Here is a tiny trained network, its code and every weight. The questions are about switching its units off for an input and a class, where a switched-off unit gives its printed mean instead of its output.

import numpy as np


def w(rows, s, z=0):
    codes = np.array(rows[::2]) - 128.0
    scale = np.full(codes.shape[1], s)
    scale[-1] = z or s
    return codes * scale


def f(y):
    return y / 2 * (1 + np.tanh(0.7978845608 * (y + 0.044715 * y**3)))


def log_softmax(a):
    a = a - a.max(-1, keepdims=True)
    return a - np.log(np.exp(a).sum(-1, keepdims=True))


def net(x, mask):
    res = np.array(x, float).reshape(1, 5) / 4 @ E
    y = f(res @ A[0][:, :-1].T + A[0][:, -1])
    res = res + np.where(mask, y, B[0][:, -1]) @ B[0][:, :-1]
    return log_softmax(res[-1] @ U[:, :-1].T + U[:, -1])


A, B = {}, {}
E = w([
[182,104,79,107,158,180,79,140,120,144],'x0',
[144,170,145,147,152,110,81,89,140,124],'x1',
[157,77,177,61,191,81,122,131,109,65],'x2',
[161,27,199,34,100,133,89,57,215,201],'x3',
[78,108,110,215,122,206,166,126,154,254],'x4',
],0.0087)
A[0] = w([
[139,163,133,177,108,64,102,198,125,124,109],'N0',
[151,130,99,191,129,146,153,137,90,139,111],'N1',
[50,155,59,158,133,169,136,92,166,161,128],'N2',
[87,93,93,168,16,79,69,145,176,198,9],'N3',
[147,104,189,117,167,135,165,100,190,75,92],'N4',
[53,116,95,152,78,124,104,94,105,97,77],'N5',
[159,128,131,101,132,77,86,25,160,127,226],'N6',
[130,117,110,144,63,200,147,55,219,124,116],'N7',
[123,2,213,216,141,150,147,82,106,227,240],'N8',
[88,132,73,137,161,178,103,130,130,149,148],'N9',
[170,118,177,164,58,129,99,145,130,198,5],'N10',
[193,147,126,142,222,76,194,233,156,62,15],'N11',
[152,112,117,121,176,112,175,96,105,46,116],'N12',
],0.0081,0.0021)
B[0] = w([
[56,101,2,128,113,141,121,157,92,97,162],'N0',
[28,110,122,134,146,186,164,215,117,136,170],'N1',
[40,189,140,216,212,138,84,71,51,117,206],'N2',
[39,148,166,91,152,147,158,18,202,96,186],'N3',
[184,143,76,145,161,84,191,96,179,157,168],'N4',
[114,70,151,173,168,77,111,186,119,184,139],'N5',
[123,131,152,153,77,93,180,147,134,181,201],'N6',
[120,166,201,76,147,100,50,41,161,96,196],'N7',
[143,129,138,158,71,141,139,66,111,55,255],'N8',
[107,172,142,115,146,145,185,158,91,110,171],'N9',
[73,159,108,77,146,142,77,102,135,149,164],'N10',
[98,135,110,70,82,116,71,74,102,80,196],'N11',
[128,138,108,91,180,101,139,70,12,85,182],'N12',
],0.0076,0.0096)
U = w([
[151,172,81,238,149,131,157,183,100,45,251],'0',
[89,166,137,58,137,148,59,38,103,88,75],'1',
[140,81,192,70,56,123,76,76,179,157,222],'2',
[254,82,125,93,187,55,183,116,164,139,6],'3',
[50,166,131,220,220,186,66,195,203,142,5],'4',
],0.0062,0.0021)

Each question gives the input, the list of numbers given to net, and the class t.
The units are the neurons (one row each of A and B). Each row of codes is followed by its name. A weight is (code - 128) times the scale printed after its matrix; where a second scale follows, it is the last column's (A, B and U).
mask holds one flag per neuron, in row order. A switched-off neuron (its flag False) gives its mean, the last column of its row in B, instead of its output. The means were averaged over made-up inputs and are rounded, as every weight is.
A unit's drop is (log p(t) with every unit on - log p(t) with that unit switched off) / (log p(t) with every unit on - log p(t) with every unit switched off).
The circuit of an input: a set's keep is (log p(t) with only the set's units on - log p(t) with every unit switched off) / (log p(t) with every unit on - log p(t) with every unit switched off). Starting from the 12 units with the biggest drops (on a tie, the unit counted first), units are removed one at a time, each time the one whose removal leaves the highest keep (on an exact tie, the one counted first), for as long as the keep stays at least 0.8.
circuit, biggest first: the units of the circuit, biggest drop first
unit that matters most: the unit with the biggest drop
top k neurons: the k neurons with the biggest drops, biggest first
drop of u: that unit's drop, to one decimal
input [3,3,-1,2,8], class 1: unit that matters most	N8
input [-6,7,-3,-2,-4], class 0: circuit, biggest first	N7, N3
input [-5,-6,-3,-7,1], class 4: circuit, biggest first	N8, N1
input [7,0,-1,3,-1], class 2: top 2 neurons	N2, N12
input [-3,-1,-1,-1,3], class 4: top 2 neurons	N12, N11
input [2,4,0,1,-8], class 2: top 3 neurons	N2, N6, N9
input [7,-8,-4,-4,3], class 4: top 2 neurons	N1, N8
input [0,6,0,0,-6], class 0: top 4 neurons	N7, N3, N10, N6
input [4,-5,2,7,-2], class 3: top 2 neurons	N4, N11
input [-3,-1,6,-8,-2], class 1: top 2 neurons	N11, N12
input [2,8,-7,5,-4], class 2: top 3 neurons	N6, N2, N12
input [4,5,8,1,-2], class 3: drop of N0	0.0
input [0,-7,7,7,-7], class 3: drop of N4	0.2
input [-1,7,7,6,-1], class 3: unit that matters most	N4
input [-4,-1,-4,3,-6], class 2: drop of N7	-0.1
input [-7,8,-4,-5,2], class 4: drop of N1	0.1
